[128 = 0]

[135 157 142 124 129 133 134 128 161 130 125 128 118 139 154 142 130 133
 125 135 111 186 126 120 104 120 126 129 163 135 154 126 121 120 136 120
 111 121  85 121 105 136 131 128 130 141 146 187 170 125 149 141 129 115
 125 192 129 136 120  94 124 123 110 124 107 122 147 124 149 133 134 128]	H + Ft
[123 130 127 131 118 133 127 131 159 119 135 119 125 123 138 134 130 128
 120 108 110 186 125 128 126 129 136 138 134 138 134 123 121 116 124 135
 137 136 108 112 137 131 129 153 127 142 134 192 127 122 141 144 123 119
 143 155 133 128 103  75 142 120 141 126 132 117 130 119 146 138 134 126]	H + Ft
[136 132 124 119 124 131 108 139 149 131 101 141 125 120 157 132 130 122
 120  98 112 153 116 153 100 127 131 129 130 133 144 138 128 124 121 127
 129 118  56 121 131 124 145 138 132 141 119 154 146 122 121 142 122 112
 127 137 133 123 123 108 126 132 116 132 119 137 134 133 148 131 133 132]	H + Ft
[121 135 136  96 114 132 148 110  76 135 112 132 123 136 101 158 148 126
 111 106 116  55 132 106  62  99 181 107 122 153 147 125  65 122 122 127
 106 115 143 134  88 133 173 126 102 129 123 117 252 111  89 119 133 128
 149  81 127 124 125 139 111 138 147 141 124 148 158 154 146 161 112 135]	H + BH
[123 143 141 121 121 119 139 129 167 118 114 135 112 145 147 122 133 109
 147  78 128 164 119 129 170 111 131 132 118 144 155 137 118 124 100 127
 139 154 102 124 130 125 135 131 137 112  97 188 156 122 136 135 119 121
 142 156 128 128 109 101 135 117 119 120 121 127 102 130 154 125 131 128]	H + Ft
[116 117 132 140 112  96 129 126 171 140 123 136 122 129 140 122 129 125
 130  85 117 159 122 128 147 136 136 130 127 121  97 127 124 130 118 130
 103 141  98 125 127 124 126 132 122 114 131 172 170 135 157 136 123 114
 139 129 130 151 123 105 123 119 111 126 128 118 139 118 134 129 140 147]	H + Ft
[135 134 142 110 101 133 142 143 137 127 146 127 119 128 136 116 141 124
 148  75 137  99 130 124 121 133 123 123 134 129 138 126 137 130 128 129
 127  87 123 133 114 134 173 132 132 136 119 146 121 105  80 133 142 117
 132 153 115 105 120 131 149 123  99 122 116 151 116 112 144 101 133 138]	H + BH
[137 116 143 120 102 133 151 118  97  94 132 158 114 145 120 143 143 123
 108  82 115 108 114 126  65 121 151 143 135 116 137 127 121 107  99 111
 146 123 111 120 116 135 175 134 147 141 144 169 231  96  91 143 123 116
 130 137 136 134 111  81 137 105 146 134  91 161 134 134 163 170 135 133]	H + Ft
[127  97 131 116 130 122 123 124 174 124 139 131 130 157 167 131 140 133
 149 117 140 200 132 111 172 123 110 126 115 145 146 123 116 127 125 127
 131 145  78 109 140 129  96 139 101 123 140 170 130 112 138 146 147 110
 133 151 127 127 139 112 153 111  89 119 127 108 142 127 148 118 124 123]	H + Ft
[129 119 132 105  52 127 137 124 104 129 139 135 120 145 118 119 164 128
 122  30 101 118 120 113  77  82 131 127 125 129 116 131 131 117 121 142
 131 122 122 135 118 142 153 131 112 140 126 168 193 106 148 133 141 102
 128 124 137 131 120 138 134 127 151 130 127 112 123 133 146 162 131 140]	H + BH
[125 115 133 118  98 136 138 101 127 179 139 138  98 140 130 129 150 114
 122  74 112  99 128 113 181 113 130 131 123 138 149 143 139 123 135 121
 107 140  76 133 100 130 137 128 113 118 135 164 236 117 116 119 123 117
 148 114 119 120 132 134 135 131 106 152 124 128 130 140 130 134 137 136]	H + BH
[130 134 133  93 105 130 133 134 160 142 136 143 123 125 148 135 141  99
 141  69 131 105 130 141 150 143 158 122 140 151 178 124 132 137 130 128
 110 123 110 124  91 110 177 132 141 118 126 135 248 125  87 120 133 125
 132 133 111 106 130  99 152 147 109 117 150 128 174 111 139 115 135 117]	H + BH
[140 115 136 144 130 124 112 101 178 142 142 127 139 137 160 120 149 123
 123  61 117 202 129 119 243 110 122 137 113 124 130 153 118 114 136 148
 145 142 117 109 112 126  91 125 122 136 150 185 110 141 148 149 145 108
 137 136 130 113 137 112 157 117  98 125 145 100 125 135 135 106 138 123]	H + Ft
[126 123 133 123 147 127 127 127 133 134 123 147 118 131 147 144 158 117
 126  82 117 151 124 129 119 122 121 130 136 124 133 121 123 122 111 122
 131 146  82 115 124 124 139 124 122 139 127 172 140 110 164 152 153 103
 137 139 125 134 135  91 139 122 109 148 120 125 122 134 136 132 126 103]	H + Ft
[130 119 140 118 115 123 122 123 143 117 141 143 133 140 147 130 127 119
 127  69 105 162 123 123 116 116 125 129 130 126 134 127 123 112 139 141
 146 129 107 119 126 132 141 133 127 146 144 177 108 118 159 150 103 106
 135 145 132 134 119 109 131 128 127 113 120 134 151 126 177 137 126 138]	H + Ft
[122 189 124 120 111 137 112 121 151 132 153 133 123 140 139 134 127 105
 159 167 121 179 109 149  64 135 117 145 146 122 120 136 130 128 154  89
 137 124  79 117 125 126 139 139 123 126 121 112 199 127 101 145 167 133
 141 115 139 135 121 127 118 124 139 141 133 123 142 110 127 137 132 137]	Y + Ft
[138 118 131  91 127 152 134 109 122 126 107 135 114 130 117 136 154 116
 124  95 120  89 140 137 145 126 111 121 138 150 132 135 126 124 135 133
 127 122 149 118 111 132 186 127 133 142 119 148 252 121  45 105 136 135
 124 134 124 130 103  59 161 135 136 125 145 137 100 121 159 124 115 131]	H + BH
[141 141 134 101 146 126 125 128 135 133 126 121 126 135 125 135 148 130
 119  73 111 143 129 125  98 117 131 119 126 121 137 139 135 123 127 161
 127 116 119 124 102 131 141 119 122 120 119 126 166 111 118 126 133 123
 153 112 133 114 120 120 133 136 130 135 113 122 125 131 137 128 130 121]	H + BH
[126 119 128 108 122 120 139 120 158 134 139 133 111 123 154 125 128 139
 138  73 118 146 120 129 149 107 127 139 133 100 154 141 131 121 124 128
 127 133 105 140 104 132 134 114 138 135 136 194 137 123 147 140 137  88
 116 137 126 118 119  99 123 114  87 124 127 142 133 126 154 110 137 124]	H + Ft
[133 140 134 128 119 119  91 130 141 123 139 139 129 129 154 105 118 133
 132 138 115 185 121 137 140 125 126 129 130 152 136 139 137 102 126 130
 143 127 104 112 135 136 133 142 141 155 136 190  95 126 112 146 149 131
 129 167 138 124 119 100 156 114 119 121 134 117 140 127 140 110 128 120]	H + Ft

[122 132 122 117 128 122 123  92 130 131 121 124 123  98 127 127 119 135
 115 130 135 129 135  95 137 125 131 130 122 136 117 126 129 120 133 126
 141 147 131 139 142 133 124 131 137 132 125 137 134 145 136 132 132 131
 141 185 135 127 137 132 122 133 134 143 125 122 128 120 125 126 126 125]	JC + B
[123 107 124 124 122 123 131  92 130 131 127 121 129  99 125 126 127 135
 124 128 129 138 125 149 134 127 127 139 122 134 126 129 122 124 133 146
 130 142 135 136 132 128 132 136 135 128 120 126 131 146 131 127 138 125
 132 133 129 126 136 133 126 145 129 128 136 132 139 129 106 131 128 132]	JC + G
[124 122 122 120 143 139 132  78 130 138 129 125 120  88 128 137 131 128
 130 120 124 134 124  76 137 107 138 139 126 121 123 128 130 130 142 125
 131 148 125 155 142 121 130 134 126 113 140 125 130  93 133 122 141 119
 134 122 135 126 139 138 132 130 124 132 124 141 122 115 130 123 130 129]	JC + U
[126 118 127 123  88 134 125 118 130 149 126 125 110 142 124 138 124 144
 123 133 141 135 129 152 147 117 139 116 124 116 125 131 119 125 129 127
 121 137 133 128 147 146 127 134 125 147 132 131 139 194 133 142 116 121
 138 135 127 120 133 132 111 134 125 111 129 135 128 113 128 132 127 131]	Sf + G
[125 124 125 131 128 106 128 118 129 123 124 117 129 118 126 122 131 139
 124 133 121 130 129 189 131 118 109 142 134 138 125 122 119 118 133 151
 118 136 130 125 121 111 128 134 136 132 124 121 128 180 130 136 134 135
 130 136 133 130 131 129 128 133 132 122 136 127 136 126 101 129 127 127]	Sf + G
[121 111 123 124 141 136 132  74 128 133 130 127 120 105 126 134 128 126
 126 122 127 137 122 124 134 124 135 133 120 121 129 132 126 126 142 138
 132 146 126 149 138 113 132 134 122 115 142 130 130  91 132 121 144 118
 133 128 131 123 139 135 133 133 125 125 130 143 131 122 115 131 130 132]	JC + U
[118 122 128 120  83 123 133 108 133 108 129 111 148 145 129  93 147 138
 114 139 148 136 128 196 124 122 135 151 110 119 117 127 109 103 115 137
 151 130 124  87 108 115 127 135 126 156 140 136 142 196 118 127 143 140
 124 135 126 126 121 138 111 130 132 115 121 132 133 129 122 139 126 133]	Sf + G
[121 133 125 119 155 137 132 102 134 132 128 120 112 128 125 138 138 130
 128 117 131 131 130  93 137  80 144 135 123 110 119 129 123 125 129 138
 130 148 122 155 140 111 126 142 117 122 152 132 131  95 137 122 142 116
 134 114 144 124 142 139 122 128 121 128 114 150 107 112 141 128 125 125]	Sf + G
[120 119 126 127 118 139 134  61 134 139 130 128 122 107 126 129 119 121
 122 131 133 137 125 130 134 139 137 135 117 124 127 128 126 116 142 141
 139 147 128 134 140 121 126 134 113 123 136 128 133 120 127 129 138 127
 133 125 132 122 138 136 123 134 126 124 120 140 131 123 125 131 129 137]	JC + U
[121 109 124 123  97 130 125  73 130 124 128 119 142  93 126 125 138 138
 126 126 135 134 127 121 134 106 158 145 108 118 121 127 117 131 133 102
 138 145 127 128 122 125 126 134 119 130 137 123 136 130 123 126 154 118
 130 130 131 126 128 138 119 131 124 117 140 133 128 119 123 135 126 133]	JC + G
[122 118 126 126 120 132 131  64 130 130 130 124 132  94 125 122 122 127
 120 131 134 133 125 123 133 132 133 140 117 131 122 126 127 118 139 136
 145 149 129 130 134 127 125 129 121 125 131 132 135 124 129 120 141 130
 135 128 132 125 138 131 122 130 130 132 126 135 134 125 125 133 130 130]	JC + G
[129 110 121 121 122 132 127  85 124 135 132 129 127  82 125 132 126 138
 130 131 128 134 118 100 135 128 138 136 127 127 131 124 126 140 138 116
 137 140 130 139 146 138 129 138 137 123 131 125 127 137 133 126 133 126
 135 137 125 132 134 135 130 135 127 131 132 128 137 122 119 125 130 134]	JC + G
[127 115 124 120 141 136 127  97 127 137 130 131 123 104 122 129 121 133
 131 130 128 136 118 108 130 154 130 133 129 127 134 128 129 133 147 132
 135 135 134 140 144 134 134 133 136 119 134 125 126 128 130 121 129 129
 132 136 126 128 137 131 137 132 130 131 122 131 136 120 120 129 129 132]	JC + U
[119 137 127 126 117 133 127  85 137 152 121 126 105 106 124 141 108 135
 118 136 140 129 135  68 148 129 133 122 123 136 109 128 137 123 140 132
 138 153 132 146 157 143 120 128 124 134 126 144 139 140 138 137 122 128
 146 118 138 121 148 131 112 128 128 141 114 135 123 113 143 119 125 126]	Sf + B
[125 145 125 116 172 144 124 140 133 132 129 126 100 136 122 129 134 139
 109 132 137 132 132  60 132 117 140 127 122 118 134 131 131 131 123 133
 146 138 125 147 160 123 128 137 142 131 149 147 140 147 138 121 132 127
 131 117 140 123 138 134 115 123 132 147  94 143 108 109 154 122 124 120]	Sf + U
[118 123 120 122 100 138 132  91 139 126 128 119 125 142 124 116 128 127
 117 134 145 135 129 183 135 128 140 133 109 123 111 129 118 110 124 142
 143 144 129 118 127 122 124 132 118 141 139 137 140 163 128 127 136 129
 136 128 130 121 133 128 111 124 129 125 122 134 128 128 126 133 125 135]	Sf + G
[118 131 126 125 125 114 124 112 131 129 120 120 124 117 123 116 117 142
 108 137 140 131 135 155 136 143 114 137 123 145 119 127 126 123 120 145
 143 139 133 122 140 128 128 134 151 147 122 142 133 196 150 136 135 138
 141 131 131 125 137 130 115 133 137 140 120 126 139 124 114 130 125 120]	Sf + G
[115 137 125 122 158 111 132 131 135 112 126 105 122 159 121  98 139 134
 111 136 137 137 129 196 124 117  99 157 129 127 120 130 113 100 107 180
 139 136 126 116 124  85 133 143 146 143 146 138 141 196 133 126 144 150
 128 124 145 125 133 134 126 132 139 123 102 143 122 122 106 132 118 126]	Sf + G
[124 120 122 120 137 129 133  72 131 140 127 119 117  91 123 140 128 134
 127 123 126 135 130 103 139 107 126 141 131 127 118 119 125 127 138 139
 129 148 127 146 142 116 127 137 129 119 137 127 133 131 135 128 142 125
 135 123 141 125 135 137 127 132 129 132 121 140 126 112 121 127 130 128]	JC + U
[123 132 126 125 130 136 131 100 135 127 132 124 124 119 126 110 127 129
 118 135 138 137 126 118 128 142 128 141 118 128 123 130 129 119 129 137
 150 135 126 121 134 129 124 127 127 137 139 137 138 164 127 122 139 139
 142 126 145 125 136 135 123 128 136 136 103 135 128 120 137 128 129 130]	Sf + G
[125 134 129 130 123 130 124 106 129 147 118 129 113 117 128 142 102 127
 122 134 131 122 135  91 139 138 120 115 128 143 117 119 139 124 137 135
 130 146 135 146 148 143 122 125 126 133 116 141 131 127 139 139 117 127
 139 124 137 124 140 122 115 128 129 141 128 126 126 123 131 125 126 126]	Sf + B
[120 140 132 133 122 118 126  61 133 139 118 120 123  88 128 128 106 126
 126 128 130 129 136  88 139 131 105 139 128 148 108 127 135 112 142 143
 139 151 131 136 136 124 120 125 122 122 116 137 132 128 131 139 134 135
 136 117 140 124 141 129 123 125 133 139 119 129 132 116 126 125 127 127]	JC + B
[123 140 128 124 130 134 128 114 135 150 126 131 105 118 126 136 109 136
 119 130 142 129 132  77 144 134 129 115 129 135 116 128 135 127 132 132
 138 144 134 142 154 141 141 130 133 137 125 139 136 148 140 134 114 126
 143 122 135 124 145 128 114 130 134 146 115 131 120 112 139 125 125 123]	Sf + B
[129 129 119 130 159 112 128 105 128 134 126 137 122  88 128 127 111 129
 128 129 119 125 126  98 127 155  96 136 143 151 125 125 138 128 138 144
 132 139 134 142 141 123 129 124 146 117 117 128 120 132 133 128 123 142
 132 128 132 131 139 131 140 132 137 143 122 124 144 129 110 125 124 129]	JC + B
[120 133 125 119 144 138 126 127 133 134 131 121 104 143 123 132 131 135
 117 131 138 136 128 125 139 112 139 124 121 118 121 130 118 122 120 137
 132 139 129 132 151 126 127 139 131 139 146 135 139 158 135 129 126 121
 137 126 137 120 135 135 118 133 122 127 112 142 119 114 137 129 125 129]	Sf + U
[116 116 125 128 127 140 131  88 134 138 128 129 113 133 125 137 125 125
 122 125 132 129 124 152 139 119 137 125 116 119 126 130 122 119 134 147
 121 146 133 149 146 124 128 136 119 117 142 127 134 114 135 127 132 120
 138 128 134 123 141 134 121 133 123 126 127 143 125 123 119 128 127 132]	Sf + U
[124 119 123 122 122 110 125  86 124 117 126 115 134  86 128 110 128 131
 114 129 132 132 132 137 130 120 119 151 120 151 118 124 130 116 126 132
 144 147 132 117 126 120 127 137 144 137 126 136 135 180 130 132 141 139
 134 125 137 118 130 130 121 131 140 136 130 123 136 123 110 133 121 134]	JC + G
[119 127 122 119 132 137 129 132 133 115 131 118 125 155 119  96 141 140
 109 141 144 142 124 191 125 141 135 141 112 117 126 130 117 116 110 143
 154 128 126 107 135 117 135 139 139 150 151 142 143 196 129 123 137 140
 131 135 131 126 131 138 120 133 136 126 104 138 126 121 130 137 122 129]	Sf + G
[116 128 126 125 154 133 130 125 133 134 130 129 105 149 122 123 123 130
 119 134 131 136 123 172 127 160 108 130 130 130 125 126 127 116 126 167
 135 134 136 136 148 120 132 131 135 138 135 134 130 177 133 124 119 138
 134 131 133 122 141 130 130 133 132 127 107 139 127 126 117 130 124 128]	Sf + U
[126 127 128 129 125 128 128  86 128 138 127 128 131  89 127 127 114 128
 124 131 128 130 131  82 126 150 122 136 130 140 119 124 137 123 140 130
 141 138 129 131 139 140 125 124 130 124 120 136 130 131 129 132 132 134
 134 126 131 128 139 130 125 128 132 141 121 128 137 121 132 128 129 130]	JC + B
[118 129 126 124 117 131 131 110 133 140 123 120 112 140 124 123 123 141
 115 138 140 138 128 164 140 129 126 131 126 124 119 130 121 119 126 150
 135 138 133 120 140 130 126 134 132 143 136 137 141 196 131 133 128 132
 136 130 132 122 136 132 115 134 130 121 111 134 127 111 127 131 126 129]	Sf + U
[127 142 129 129 130 121 127 126 134 137 121 126 114 114 130 130 111 132
 119 133 130 122 140  69 134 144 115 126 134 148 110 126 138 125 131 131
 137 136 130 130 142 137 122 126 136 134 117 141 132 148 133 134 123 138
 134 119 134 127 135 125 121 122 134 149 118 120 131 124 138 125 124 126]	Sf + B
[121 109 123 121 106 140 130  65 133 132 132 123 133  89 125 130 130 132
 124 119 135 136 124 104 139 106 156 138 110 122 119 126 124 124 141 117
 141 152 125 139 132 130 124 138 116 121 130 128 132 104 127 125 142 119
 134 127 130 122 133 139 121 132 129 129 136 137 129 120 126 131 127 132]	JC + G
[125 113 120 123 123 136 132  60 132 138 132 126 126  80 125 130 122 132
 130 125 130 137 123  92 136 132 134 142 125 133 122 127 123 124 143 126
 140 148 128 141 141 130 129 133 123 117 133 124 133 120 126 127 139 127
 134 130 134 129 140 141 127 132 128 130 121 136 133 122 124 130 132 134]	JC + U
[128 109 115 112 134 132 128  90 123 121 138 117 133  96 119 109 156 151
 122 128 139 147 122 118 129 105 153 157 115 108 125 125 104 134 126 118
 152 138 121 123 134 115 137 144 143 133 153 128 139 195 124 117 152 127
 131 135 135 125 128 149 129 133 131 122 111 139 126 108 135 134 125 136]	Sf + G
[123 122 123 126 132 111 132  89 131 131 128 117 125 103 124 124 136 139
 126 126 124 141 127 171 134 101 111 150 134 132 122 129 117 113 130 149
 121 148 130 135 131 106 126 140 136 127 134 119 134 170 130 133 146 127
 132 127 137 126 137 137 129 138 126 117 128 142 132 117 104 128 126 128]	JC + G
[115 112 121 119 128 129 126 112 129 116 130 118 129 138 128 114 142 140
 110 133 143 134 125 184 124 114 147 139 109  82 127 129 115 124 119 135
 144 140 125 126 131 117 134 139 138 143 149 135 139 173 136 121 149 125
 136 133 130 121 131 141 117 135 127 127 129 137 122 120 114 137 121 127]	Sf + G
[129 129 121 119 145 132 132 117 130 138 131 110 114 132 124 136 138 136
 133 126 124 138 125 135 138 102 122 136 135 115 125 133 120 126 132 141
 116 133 125 141 141 111 129 139 127 123 142 121 133 134 132 129 135 120
 130 126 137 125 133 136 131 130 123 117 114 143 118 113 126 127 126 132]	Sf + G
[126 140 130 125 127 128 126 118 129 139 124 126 117 104 125 127 113 134
 120 132 134 128 137  64 134 143 126 126 128 140 114 127 132 127 132 125
 141 138 132 131 144 141 127 127 137 135 122 140 133 154 136 133 125 134
 138 122 133 126 134 130 120 127 134 145 112 123 128 119 142 126 126 126]	JC + B
[129 124 127 120  84 140 130  91 130 135 130 123 134  91 124 117 132 141
 124 122 145 140 133  60 141 113 165 136 117 119 113 127 128 132 135  98
 151 132 125 114 137 155 122 131 120 137 140 137 141 168 125 130 135 120
 137 124 131 125 128 139 111 127 130 131 115 131 126 103 160 132 127 133]	Sf + G
[128 154 129 149 140 125 127 156 130 124 124 126 113 133 126 118 119 136
 128 138 133 129 130  85 128 153 110 125 141 138 118 123 136 122 122 139
 144 120 130 113 146 140 127 126 141 138 124 140 132 194 127 132 117 142
 132 124 136 126 131 128 126 126 138 140  97 120 129 115 148 125 123 124]	Sf + B
[120 128 129 135 108 120 130  84 130 140 124 123 120 103 126 126 107 130
 125 135 137 133 130 131 139 147 108 132 133 147 113 123 131 118 138 146
 133 147 132 126 139 136 125 128 132 131 115 134 131 175 132 140 128 135
 134 130 131 124 137 127 123 132 134 131 109 127 138 126 117 130 127 129]	Sf + B

[119 149 126 128 125 133 137 116 151 135 117 115 115 103  84 148 115 122
 130 125 104 132 148 128 111 128 130 134 141 131 127 126  95 131 129 129
 123  90 130 140 140 137 125 131 131 125 133 139 120 125 115 126 127 141
 149 119 138 121 128 132 143 130 130 123 129 148 130 111 112 144 125 129]	(67) + (96)
[113 127 129 115 145 143 123 109 126 127  99 107 130 128  86 120 136 123
 128 127 119 101 132 112 123 106 122 146 120 149 141 133 120 135 157 122
 124 112 134  96 141 141 126 128 144 134 126 127 125 120 137 141 138 149
 159 119 117 113 124 157 115 132 125 121  97 124 116 146 114 148 112 118]	(67) + (97)
[129 119 130  82 145 167 107 162  99 124 111 122 125 137 180 132 119 155
 136  54 134 122 158 138 119 153 124 129 117 149 120 127 111 166 103 125
 167 102 116 130 122 160 133 119 140 128 124 125 142 135 129 133 138 105
 124 132 106 143 139 147 132 132 114 129 129 146 122 100  75 136 126 134]	(65) + (94)
[117 124 129  71 120 121 122 120 127 128 136 134 131 121 176 121 130 141
 143 114 117 116 111 140 118 152 121 129 128 126 109 128 100 137 144 127
 124 115 126 118 139 151 129 127 123 124 123 130 125 139 138 130 123 105
 167 140 102 132 145 126 147 150 117 136 114 130 140 111  61 134 124 137]	(65) + (94)
[134 124 134 118 123 152 133 106 102 126 120 141 122 130 161 129 122 126
 127  81 140 125 136 136 133 132 123 124 129 122 115 142 101 146 111 144
 150 129 134 128 124 148 137 125 127 137 134 133 141 116 132 133 114 133
  98 134 120 144 135 138 136 121 117 131 127 133 124 121 130 115 128 124]	(65) + (101)
[117 121 120 119 101 132 118 110 122 127 109 141 122 123 163 118 136 107
 135 143 118 119 124 141 117 119 134 135 131 126 137 128 102 123 140 127
 130 114 130 138 136 118 136 128 126 115 127 120 126 113 126 129 118 136
 121 132 133 142 133 116 134 147 130 102 120 125 141 117 125 123 128 124]	(72) + (101)
